Here is a tiny trained network, its code and every weight. The questions are about switching its units off for an input and a class, where a switched-off unit gives its printed mean instead of its output.

import numpy as np


def w(rows, s, z=0):
    codes = np.array(rows[::2]) - 128.0
    scale = np.full(codes.shape[1], s)
    scale[-1] = z or s
    return codes * scale


def f(y):
    return np.maximum(y, 0)


def log_softmax(a):
    a = a - a.max(-1, keepdims=True)
    return a - np.log(np.exp(a).sum(-1, keepdims=True))


def net(x, mask):
    res = np.array(x, float).reshape(1, 8) / 4 @ E
    y = f(res @ A[0][:, :-1].T + A[0][:, -1])
    res = res + np.where(mask, y, B[0][:, -1]) @ B[0][:, :-1]
    return log_softmax(res[-1] @ U[:, :-1].T + U[:, -1])


A, B = {}, {}
E = w([
[125,130,129,133,128],'x0',
[217,195,133,211,220],'x1',
[128,127,129,133,128],'x2',
[29,246,133,45,172],'x3',
[184,192,27,114,57],'x4',
[128,125,127,129,127],'x5',
[108,70,3,80,239],'x6',
[132,129,129,125,128],'x7',
],0.0042)
A[0] = w([
[62,222,143,86,152,58],'neuron 1',
[153,182,39,139,73,69],'neuron 2',
[65,66,227,146,197,45],'neuron 3',
[185,177,132,174,197,62],'neuron 4',
[126,147,169,139,82,72],'neuron 5',
[168,161,127,154,170,70],'neuron 6',
[118,96,97,131,123,80],'neuron 7',
[130,161,192,150,59,33],'neuron 8',
[85,196,140,103,151,46],'neuron 9',
[73,72,214,148,208,62],'neuron 10',
[68,68,112,94,61,43],'neuron 11',
[139,145,98,126,107,102],'neuron 12',
[83,88,185,152,166,67],'neuron 13',
[50,61,117,72,40,39],'neuron 14',
[173,163,129,157,171,68],'neuron 15',
[170,33,120,185,113,61],'neuron 16',
[124,99,126,129,119,94],'neuron 17',
[136,131,128,120,137,100],'neuron 18',
[121,101,87,115,169,74],'neuron 19',
[168,193,39,126,68,75],'neuron 20',
[67,190,125,92,148,60],'neuron 21',
[199,32,131,168,84,35],'neuron 22',
[141,128,141,122,143,243],'neuron 23',
[152,193,254,168,27,1],'neuron 24',
[44,69,113,83,31,44],'neuron 25',
[185,57,136,148,100,48],'neuron 26',
[152,187,41,138,70,67],'neuron 27',
[67,222,143,76,151,55],'neuron 28',
[113,74,49,107,203,47],'neuron 29',
[116,87,68,114,173,61],'neuron 30',
[188,170,132,170,187,59],'neuron 31',
[111,74,32,109,214,42],'neuron 32',
[147,158,116,149,156,84],'neuron 33',
[152,183,56,101,68,71],'neuron 34',
[100,176,130,104,140,58],'neuron 35',
[163,84,129,138,114,78],'neuron 36',
[181,181,129,192,195,62],'neuron 37',
[135,152,176,137,73,63],'neuron 38',
[188,180,137,179,201,64],'neuron 39',
[185,45,110,162,119,54],'neuron 40',
[135,128,134,123,134,178],'neuron 41',
[119,80,56,109,197,58],'neuron 42',
],0.0078)
B[0] = w([
[128,174,52,146,170,152],'neuron 1',
[144,81,147,189,150,146],'neuron 2',
[152,52,144,208,181,147],'neuron 3',
[127,132,167,70,173,146],'neuron 4',
[104,147,166,152,108,135],'neuron 5',
[132,139,151,100,166,135],'neuron 6',
[125,158,132,120,135,131],'neuron 7',
[109,172,183,163,94,137],'neuron 8',
[144,181,82,147,154,134],'neuron 9',
[141,54,134,203,160,150],'neuron 10',
[114,138,163,62,177,139],'neuron 11',
[136,115,134,143,135,133],'neuron 12',
[166,91,147,167,164,137],'neuron 13',
[133,129,181,52,192,150],'neuron 14',
[123,135,153,94,168,136],'neuron 15',
[123,179,57,130,174,149],'neuron 16',
[137,137,125,125,142,129],'neuron 17',
[121,132,137,130,136,128],'neuron 18',
[120,153,160,149,111,136],'neuron 19',
[145,64,141,191,150,152],'neuron 20',
[145,179,81,154,162,142],'neuron 21',
[105,181,45,157,194,145],'neuron 22',
[142,83,64,65,2,254],'neuron 23',
[74,210,214,194,83,156],'neuron 24',
[143,127,188,56,193,152],'neuron 25',
[127,167,70,154,174,137],'neuron 26',
[144,80,146,188,152,146],'neuron 27',
[126,176,53,149,172,151],'neuron 28',
[111,183,187,167,89,149],'neuron 29',
[116,165,170,153,103,140],'neuron 30',
[128,137,162,74,173,142],'neuron 31',
[114,191,195,173,84,154],'neuron 32',
[121,141,140,123,167,132],'neuron 33',
[132,71,144,169,168,145],'neuron 34',
[131,164,90,146,149,130],'neuron 35',
[126,150,95,140,147,133],'neuron 36',
[123,130,169,64,174,149],'neuron 37',
[112,152,164,153,98,136],'neuron 38',
[110,123,168,63,173,149],'neuron 39',
[109,182,66,136,159,143],'neuron 40',
[130,110,104,105,83,183],'neuron 41',
[122,177,180,162,91,148],'neuron 42',
],0.038,0.0071)
U = w([
[98,204,209,190,70,61],'0',
[134,195,12,154,199,69],'1',
[141,94,201,19,197,64],'2',
[155,89,112,118,90,253],'3',
[188,4,145,228,158,63],'4',
[145,105,105,111,72,196],'5',
[135,110,105,106,79,187],'6',
[131,101,118,113,73,163],'7',
],0.0045,0.007)

Each question gives the input, the list of numbers given to net, and the class t.
The units are the neurons (one row each of A and B). Each row of codes is followed by its name. A weight is (code - 128) times the scale printed after its matrix; where a second scale follows, it is the last column's (A, B and U).
mask holds one flag per neuron, in row order. A switched-off neuron (its flag False) gives its mean, the last column of its row in B, instead of its output. The means were averaged over made-up inputs and are rounded, as every weight is.
A unit's drop is (log p(t) with every unit on - log p(t) with that unit switched off) / (log p(t) with every unit on - log p(t) with every unit switched off).
The circuit of an input: a set's keep is (log p(t) with only the set's units on - log p(t) with every unit switched off) / (log p(t) with every unit on - log p(t) with every unit switched off). Starting from the 12 units with the biggest drops (on a tie, the unit counted first), units are removed one at a time, each time the one whose removal leaves the highest keep (on an exact tie, the one counted first), for as long as the keep stays at least 0.8.
units of the circuit, in order: the units of the circuit, biggest drop first
unit that matters most: the unit with the biggest drop
k most important neurons: the k neurons with the biggest drops, biggest first
drop when u is switched off: that unit's drop, to one decimal
input [1,-4,-6,-6,-3,-4,2,-1], class 1: units of the circuit, in order -> neuron 16; neuron 22
input [1,-6,-3,4,-7,1,-4,-7], class 4: units of the circuit, in order -> neuron 3; neuron 10
input [-5,-7,2,-5,-4,2,-5,1], class 2: 3 most important neurons -> neuron 25; neuron 14; neuron 11
input [-3,3,6,5,-8,-1,-2,-2], class 4: 2 most important neurons -> neuron 3; neuron 10
input [7,-6,6,2,8,8,-8,-3], class 0: 2 most important neurons -> neuron 24; neuron 8
input [4,6,-6,-7,-6,0,6,-6], class 1: unit that matters most -> neuron 16
input [-6,-8,-5,-8,-8,1,-3,1], class 1: units of the circuit, in order -> neuron 22; neuron 16
input [7,-3,-3,-8,7,4,8,-4], class 0: 3 most important neurons -> neuron 32; neuron 29; neuron 42
input [3,-6,4,7,2,3,7,-6], class 0: units of the circuit, in order -> neuron 32; neuron 29
input [-6,7,-3,-7,8,-3,6,-4], class 4: 4 most important neurons -> neuron 20; neuron 2; neuron 27; neuron 34
input [1,4,-8,-8,-8,-1,0,4], class 1: units of the circuit, in order -> neuron 16; neuron 22
input [-6,3,-3,8,-8,7,-3,0], class 1: units of the circuit, in order -> neuron 1; neuron 28
input [4,5,-5,-6,6,0,1,5], class 1: units of the circuit, in order -> neuron 22; neuron 40
input [-8,-8,5,6,-6,-2,-7,8], class 2: units of the circuit, in order -> neuron 25
input [6,-3,-5,-6,-8,2,-4,-5], class 4: 2 most important neurons -> neuron 3; neuron 10
input [2,-3,4,-8,-6,-7,8,-3], class 0: 2 most important neurons -> neuron 32; neuron 29
input [-8,-8,0,6,8,0,2,-4], class 2: 2 most important neurons -> neuron 25; neuron 14
input [-6,-6,0,7,2,-7,-3,1], class 1: drop when neuron 21 is switched off -> 0.1
input [2,-5,6,-4,8,2,-1,-6], class 4: drop when neuron 20 is switched off -> 0.1
input [3,7,-8,-6,1,7,-8,6], class 0: units of the circuit, in order -> neuron 24
input [0,-2,6,7,-5,5,-7,-7], class 0: drop when neuron 21 is switched off -> -0.1
